Below are the code and all the weights of a small trained network. Each question names an input and a class and asks about switching units off, where a switched-off unit gives its printed mean instead of its output.

import numpy as np


def w(rows, s, z=0):
    codes = np.array(rows[::2]) - 128.0
    scale = np.full(codes.shape[1], s)
    scale[-1] = z or s
    return codes * scale


def norm(h):
    return h / np.sqrt((h * h).mean(-1, keepdims=True) + 1e-5)


def f(y):
    return np.maximum(y, 0)


def log_softmax(a):
    a = a - a.max(-1, keepdims=True)
    return a - np.log(np.exp(a).sum(-1, keepdims=True))


def net(x, mask):
    res = np.array(x, float).reshape(1, 2) / 4 @ E
    u = 0
    for l in range(3):
        y = f(norm(res) @ A[l][:, :-1].T + A[l][:, -1])
        res = res + np.where(mask[u : u + 3], y, B[l][:, -1]) @ B[l][:, :-1]
        u += 3
    return log_softmax(norm(res)[-1] @ U[:, :-1].T + U[:, -1])


A, B = {}, {}
E = w([
[82,130,164,239,174,201,35,138,96,226],'x0',
[237,112,254,196,145,211,247,73,155,149],'x1',
],0.0081)
A[0] = w([
[219,205,99,146,139,58,4,195,154,199,188],'L0N0',
[17,25,57,27,160,107,102,140,81,140,108],'L0N1',
[197,191,33,92,23,137,187,151,144,70,252],'L0N2',
],0.0036,0.00037)
B[0] = w([
[195,218,176,157,55,192,171,33,130,184,203],'L0N0',
[185,208,184,253,105,111,211,134,190,117,255],'L0N1',
[80,87,226,249,237,26,11,75,51,156,238],'L0N2',
],0.0052,0.0043)
A[1] = w([
[143,89,108,1,106,80,143,120,129,67,4],'L1N0',
[60,164,60,46,52,127,76,161,144,102,60],'L1N1',
[143,159,163,183,129,120,125,88,95,135,180],'L1N2',
],0.0095,0.0031)
B[1] = w([
[4,129,204,150,166,138,2,4,25,87,183],'L1N0',
[233,158,95,143,81,176,243,190,147,138,195],'L1N1',
[118,113,81,52,160,132,145,153,179,102,254],'L1N2',
],0.0092,0.0088)
A[2] = w([
[74,134,82,16,155,135,113,190,198,103,5],'L2N0',
[106,184,54,123,40,98,85,200,67,126,17],'L2N1',
[67,116,132,168,141,194,2,151,93,191,39],'L2N2',
],0.01,0.0016)
B[2] = w([
[135,74,29,155,157,75,78,142,94,181,229],'L2N0',
[217,120,196,111,159,212,254,104,204,169,240],'L2N1',
[58,175,173,99,63,41,110,61,69,16,254],'L2N2',
],0.0099,0.0071)
U = w([
[209,159,146,123,116,221,240,124,248,155,150],'0',
[41,164,173,127,112,58,83,63,44,36,177],'1',
[132,77,17,126,162,73,90,160,140,180,139],'2',
[93,117,128,126,40,126,109,242,144,142,1],'3',
],0.013,0.0045)

Each question gives the input, the list of numbers given to net, and the class t.
The units are the neurons (one row each of A and B). Each row of codes is followed by its name. A weight is (code - 128) times the scale printed after its matrix; where a second scale follows, it is the last column's (A, B and U).
mask holds one flag per neuron, layer by layer. A switched-off neuron (its flag False) gives its mean, the last column of its row in B, instead of its output. The means were averaged over made-up inputs and are rounded, as every weight is.
A unit's drop is (log p(t) with every unit on - log p(t) with that unit switched off) / (log p(t) with every unit on - log p(t) with every unit switched off).
The circuit of an input: a set's keep is (log p(t) with only the set's units on - log p(t) with every unit switched off) / (log p(t) with every unit on - log p(t) with every unit switched off). Starting from all 9 units, units are removed one at a time, each time the one whose removal leaves the highest keep (on an exact tie, the one counted first), for as long as the keep stays at least 0.8.
units of the circuit, in order: the units of the circuit, biggest drop first
unit that matters most: the unit with the biggest drop
k most important neurons: the k neurons with the biggest drops, biggest first
top k neurons in layer l: the k neurons of layer l with the biggest drops, biggest first
drop of u: that unit's drop, to one decimal
input [6,4], class 1: unit that matters most	L1N1
input [1,-3], class 2: 4 most important neurons	[L0N1 L2N0 L1N2 L0N0]
input [8,6], class 1: 4 most important neurons	[L1N1 L2N2 L2N1 L0N1]
input [-6,5], class 1: 2 most important neurons	[L0N1 L2N1]
input [-4,-4], class 0: 2 most important neurons	[L1N1 L2N1]
input [-5,4], class 1: 4 most important neurons	[L0N1 L2N1 L1N1 L0N0]
input [2,3], class 2: 2 most important neurons	[L1N2 L1N0]
input [7,5], class 1: 3 most important neurons	[L1N1 L2N2 L2N1]
input [-3,-3], class 2: 2 most important neurons	[L0N2 L0N1]
input [-1,3], class 2: top 2 neurons in layer 2	[L2N1 L2N0]
input [-7,-7], class 0: 3 most important neurons	[L1N1 L2N1 L2N2]
input [8,-8], class 0: units of the circuit, in order	[L2N1 L1N1]
input [1,-4], class 0: drop of L0N2	0.2
input [6,-8], class 0: drop of L1N1	0.1
input [1,-2], class 2: unit that matters most	L1N2
input [-5,-7], class 0: drop of L1N1	1.5
